Here is a tiny trained network, its code and every weight. The questions are about switching its units off for an input and a class, where a switched-off unit gives its printed mean instead of its output.

import numpy as np


def w(rows, s, z=0):
    codes = np.array(rows[::2]) - 128.0
    scale = np.full(codes.shape[1], s)
    scale[-1] = z or s
    return codes * scale


def norm(h):
    return h / np.sqrt((h * h).mean(-1, keepdims=True) + 1e-5)


def f(y):
    return y / 2 * (1 + np.tanh(0.7978845608 * (y + 0.044715 * y**3)))


def log_softmax(a):
    a = a - a.max(-1, keepdims=True)
    return a - np.log(np.exp(a).sum(-1, keepdims=True))


def net(x, mask):
    res = np.array(x, float).reshape(1, 4) / 4 @ E
    u = 0
    for l in range(3):
        y = f(norm(res) @ A[l][:, :-1].T + A[l][:, -1])
        res = res + np.where(mask[u : u + 8], y, B[l][:, -1]) @ B[l][:, :-1]
        u += 8
    return log_softmax(norm(res)[-1] @ U[:, :-1].T + U[:, -1])


A, B = {}, {}
E = w([
[116,205,156,74,153,204],'x0',
[215,131,83,131,137,225],'x1',
[99,142,11,134,112,150],'x2',
[108,248,255,166,76,81],'x3',
],0.0054)
A[0] = w([
[254,108,180,136,202,144,90],'0.n1',
[170,153,148,66,215,230,154],'0.n2',
[212,67,157,164,83,121,4],'0.n3',
[71,151,63,60,77,60,66],'0.n4',
[143,148,181,123,137,154,144],'0.n5',
[221,122,105,147,79,80,44],'0.n6',
[193,178,155,157,117,162,40],'0.n7',
[141,162,139,181,94,241,47],'0.n8',
],0.0069,0.0038)
B[0] = w([
[133,71,106,133,79,151,188],'0.n1',
[147,128,116,107,117,34,254],'0.n2',
[82,161,142,117,48,241,132],'0.n3',
[194,119,163,106,157,210,152],'0.n4',
[159,124,189,150,120,60,169],'0.n5',
[101,254,143,84,136,124,127],'0.n6',
[152,81,97,161,171,181,141],'0.n7',
[177,155,63,193,113,179,160],'0.n8',
],0.0076,0.0041)
A[1] = w([
[129,129,195,144,68,122,10],'1.n1',
[148,149,209,166,95,110,168],'1.n2',
[187,185,93,155,102,129,190],'1.n3',
[59,124,147,103,247,126,92],'1.n4',
[100,174,107,107,68,147,178],'1.n5',
[145,174,101,198,107,56,64],'1.n6',
[134,62,190,135,75,171,98],'1.n7',
[83,2,33,128,134,122,235],'1.n8',
],0.008,0.0012)
B[1] = w([
[133,94,119,53,2,121,168],'1.n1',
[124,61,143,62,99,102,204],'1.n2',
[160,94,161,152,229,141,184],'1.n3',
[162,202,96,133,102,153,146],'1.n4',
[140,132,150,166,210,200,148],'1.n5',
[91,182,189,125,182,181,173],'1.n6',
[188,117,89,75,91,204,153],'1.n7',
[209,109,140,155,162,78,255],'1.n8',
],0.0067,0.0061)
A[2] = w([
[78,61,137,68,39,122,153],'2.n1',
[43,94,244,77,145,48,152],'2.n2',
[187,63,210,131,144,142,87],'2.n3',
[145,180,104,88,151,103,129],'2.n4',
[204,60,155,111,179,114,134],'2.n5',
[151,153,81,141,130,249,255],'2.n6',
[129,219,105,121,254,208,51],'2.n7',
[203,136,152,27,102,104,133],'2.n8',
],0.0071,0.0021)
B[2] = w([
[46,181,125,123,102,198,195],'2.n1',
[35,255,30,92,192,58,254],'2.n2',
[124,113,49,203,139,135,197],'2.n3',
[87,175,209,130,34,120,145],'2.n4',
[154,62,51,122,155,185,245],'2.n5',
[98,83,173,172,175,139,192],'2.n6',
[83,153,211,185,95,119,208],'2.n7',
[87,173,89,110,187,44,220],'2.n8',
],0.0065,0.0054)
U = w([
[32,209,112,96,122,60,198],'0',
[94,168,204,244,176,167,66],'1',
[198,44,88,186,174,120,232],'2',
[108,90,129,118,7,151,4],'3',
],0.014,0.0029)

Each question gives the input, the list of numbers given to net, and the class t.
The units are the neurons (one row each of A and B). Each row of codes is followed by its name. A weight is (code - 128) times the scale printed after its matrix; where a second scale follows, it is the last column's (A, B and U).
mask holds one flag per neuron, layer by layer. A switched-off neuron (its flag False) gives its mean, the last column of its row in B, instead of its output. The means were averaged over made-up inputs and are rounded, as every weight is.
A unit's drop is (log p(t) with every unit on - log p(t) with that unit switched off) / (log p(t) with every unit on - log p(t) with every unit switched off).
The circuit of an input: a set's keep is (log p(t) with only the set's units on - log p(t) with every unit switched off) / (log p(t) with every unit on - log p(t) with every unit switched off). Starting from the 12 units with the biggest drops (on a tie, the unit counted first), units are removed one at a time, each time the one whose removal leaves the highest keep (on an exact tie, the one counted first), for as long as the keep stays at least 0.8.
circuit, biggest first: the units of the circuit, biggest drop first
top k neurons: the k neurons with the biggest drops, biggest first
top k neurons in layer l: the k neurons of layer l with the biggest drops, biggest first
drop when u is switched off: that unit's drop, to one decimal
input [8,1,2,-1], class 1: top 2 neurons -> [0.n8; 2.n2]
input [-7,4,-3,1], class 3: circuit, biggest first -> [0.n3]
input [-6,8,0,6], class 1: top 2 neurons in layer 0 -> [0.n6; 0.n8]
input [8,-8,8,-8], class 2: top 3 neurons -> [1.n8; 2.n2; 1.n6]
input [2,8,-6,8], class 2: top 2 neurons in layer 0 -> [0.n7; 0.n8]
input [3,6,-5,7], class 2: top 3 neurons -> [0.n7; 0.n8; 1.n3]
input [8,-7,3,-2], class 1: top 2 neurons in layer 2 -> [2.n2; 2.n7]
input [6,4,-5,2], class 2: top 3 neurons in layer 0 -> [0.n8; 0.n7; 0.n1]
input [1,-8,1,-2], class 1: top 3 neurons in layer 2 -> [2.n2; 2.n7; 2.n6]
input [0,4,-2,5], class 2: top 2 neurons -> [0.n7; 0.n8]
input [2,-5,5,-4], class 2: drop when 1.n8 is switched off -> 0.4
input [7,1,2,-1], class 1: drop when 2.n2 is switched off -> 0.1
input [-3,-4,6,1], class 2: drop when 0.n4 is switched off -> 0.5
input [2,5,0,3], class 2: circuit, biggest first -> [0.n7]
